Here is a tiny trained network, its code and every weight. The questions are about switching its units off for an input and a class, where a switched-off unit gives its printed mean instead of its output.

import numpy as np


def w(rows, s, z=0):
    codes = np.array(rows[::2]) - 128.0
    scale = np.full(codes.shape[1], s)
    scale[-1] = z or s
    return codes * scale


def f(y):
    return y / 2 * (1 + np.tanh(0.7978845608 * (y + 0.044715 * y**3)))


def log_softmax(a):
    a = a - a.max(-1, keepdims=True)
    return a - np.log(np.exp(a).sum(-1, keepdims=True))


def net(x, mask):
    res = np.array(x, float).reshape(1, 7) / 4 @ E
    y = f(res @ A[0][:, :-1].T + A[0][:, -1])
    res = res + np.where(mask, y, B[0][:, -1]) @ B[0][:, :-1]
    return log_softmax(res[-1] @ U[:, :-1].T + U[:, -1])


A, B = {}, {}
E = w([
[15,155,129,239],'x0',
[42,178,51,40],'x1',
[127,128,129,127],'x2',
[129,128,127,129],'x3',
[90,8,80,128],'x4',
[127,128,131,126],'x5',
[131,129,121,131],'x6',
],0.011)
A[0] = w([
[181,172,183,175,253],'neuron 1',
[191,176,174,197,181],'neuron 2',
[103,244,147,73,75],'neuron 3',
[117,166,150,119,153],'neuron 4',
[97,144,134,175,194],'neuron 5',
[195,149,221,157,182],'neuron 6',
[112,186,142,233,118],'neuron 7',
[173,102,105,156,138],'neuron 8',
[70,127,104,198,56],'neuron 9',
[84,182,150,196,146],'neuron 10',
[205,84,169,168,253],'neuron 11',
[150,3,140,185,160],'neuron 12',
[120,51,169,144,105],'neuron 13',
[8,79,102,196,46],'neuron 14',
[189,195,130,108,231],'neuron 15',
[181,182,140,126,253],'neuron 16',
[71,52,106,75,68],'neuron 17',
[124,125,143,149,76],'neuron 18',
[191,74,61,53,242],'neuron 19',
],0.016,0.0042)
B[0] = w([
[49,110,173,78,228],'neuron 1',
[34,101,167,97,229],'neuron 2',
[199,207,28,169,228],'neuron 3',
[126,159,91,116,160],'neuron 4',
[101,154,106,159,189],'neuron 5',
[60,70,188,59,232],'neuron 6',
[42,124,96,177,230],'neuron 7',
[173,119,153,159,159],'neuron 8',
[137,187,170,149,202],'neuron 9',
[75,139,64,159,219],'neuron 10',
[192,126,219,163,235],'neuron 11',
[185,85,128,252,231],'neuron 12',
[155,108,131,187,177],'neuron 13',
[68,193,241,128,247],'neuron 14',
[173,184,138,74,214],'neuron 15',
[134,176,138,60,205],'neuron 16',
[51,68,152,64,201],'neuron 17',
[127,124,129,155,136],'neuron 18',
[154,31,158,53,246],'neuron 19',
],0.032,0.015)
U = w([
[141,194,205,81,253],'0',
[210,54,113,143,74],'1',
[28,63,62,121,153],'2',
[150,151,139,196,23],'3',
[203,177,58,37,54],'4',
[74,10,59,74,130],'5',
[119,188,22,162,99],'6',
],0.011,0.005)

Each question gives the input, the list of numbers given to net, and the class t.
The units are the neurons (one row each of A and B). Each row of codes is followed by its name. A weight is (code - 128) times the scale printed after its matrix; where a second scale follows, it is the last column's (A, B and U).
mask holds one flag per neuron, in row order. A switched-off neuron (its flag False) gives its mean, the last column of its row in B, instead of its output. The means were averaged over made-up inputs and are rounded, as every weight is.
A unit's drop is (log p(t) with every unit on - log p(t) with that unit switched off) / (log p(t) with every unit on - log p(t) with every unit switched off).
The circuit of an input: a set's keep is (log p(t) with only the set's units on - log p(t) with every unit switched off) / (log p(t) with every unit on - log p(t) with every unit switched off). Starting from the 12 units with the biggest drops (on a tie, the unit counted first), units are removed one at a time, each time the one whose removal leaves the highest keep (on an exact tie, the one counted first), for as long as the keep stays at least 0.8.
units of the circuit, in order: the units of the circuit, biggest drop first
top k neurons: the k neurons with the biggest drops, biggest first
drop when u is switched off: that unit's drop, to one decimal
input [5,-8,2,-1,2,2,-4], class 3: units of the circuit, in order -> [neuron 12]
input [7,-8,5,2,1,3,-4], class 3: top 4 neurons -> [neuron 12; neuron 11; neuron 9; neuron 14]
input [-6,-2,-6,7,1,8,-5], class 1: top 2 neurons -> [neuron 14; neuron 19]
input [2,-6,3,-3,1,-1,7], class 3: top 3 neurons -> [neuron 11; neuron 12; neuron 17]
input [4,-7,-7,6,0,8,-1], class 2: top 2 neurons -> [neuron 2; neuron 6]
input [7,-7,-6,8,0,2,-1], class 2: top 2 neurons -> [neuron 7; neuron 2]
input [8,0,-2,-3,-1,7,1], class 2: top 3 neurons -> [neuron 7; neuron 10; neuron 3]
input [7,7,0,4,0,-6,-4], class 6: top 2 neurons -> [neuron 10; neuron 3]
input [5,8,-3,4,8,-6,6], class 0: drop when neuron 14 is switched off -> 1.9
input [0,7,2,3,7,-3,8], class 5: drop when neuron 17 is switched off -> 2.6
input [4,6,-2,-5,-2,-4,-5], class 6: drop when neuron 15 is switched off -> 0.0
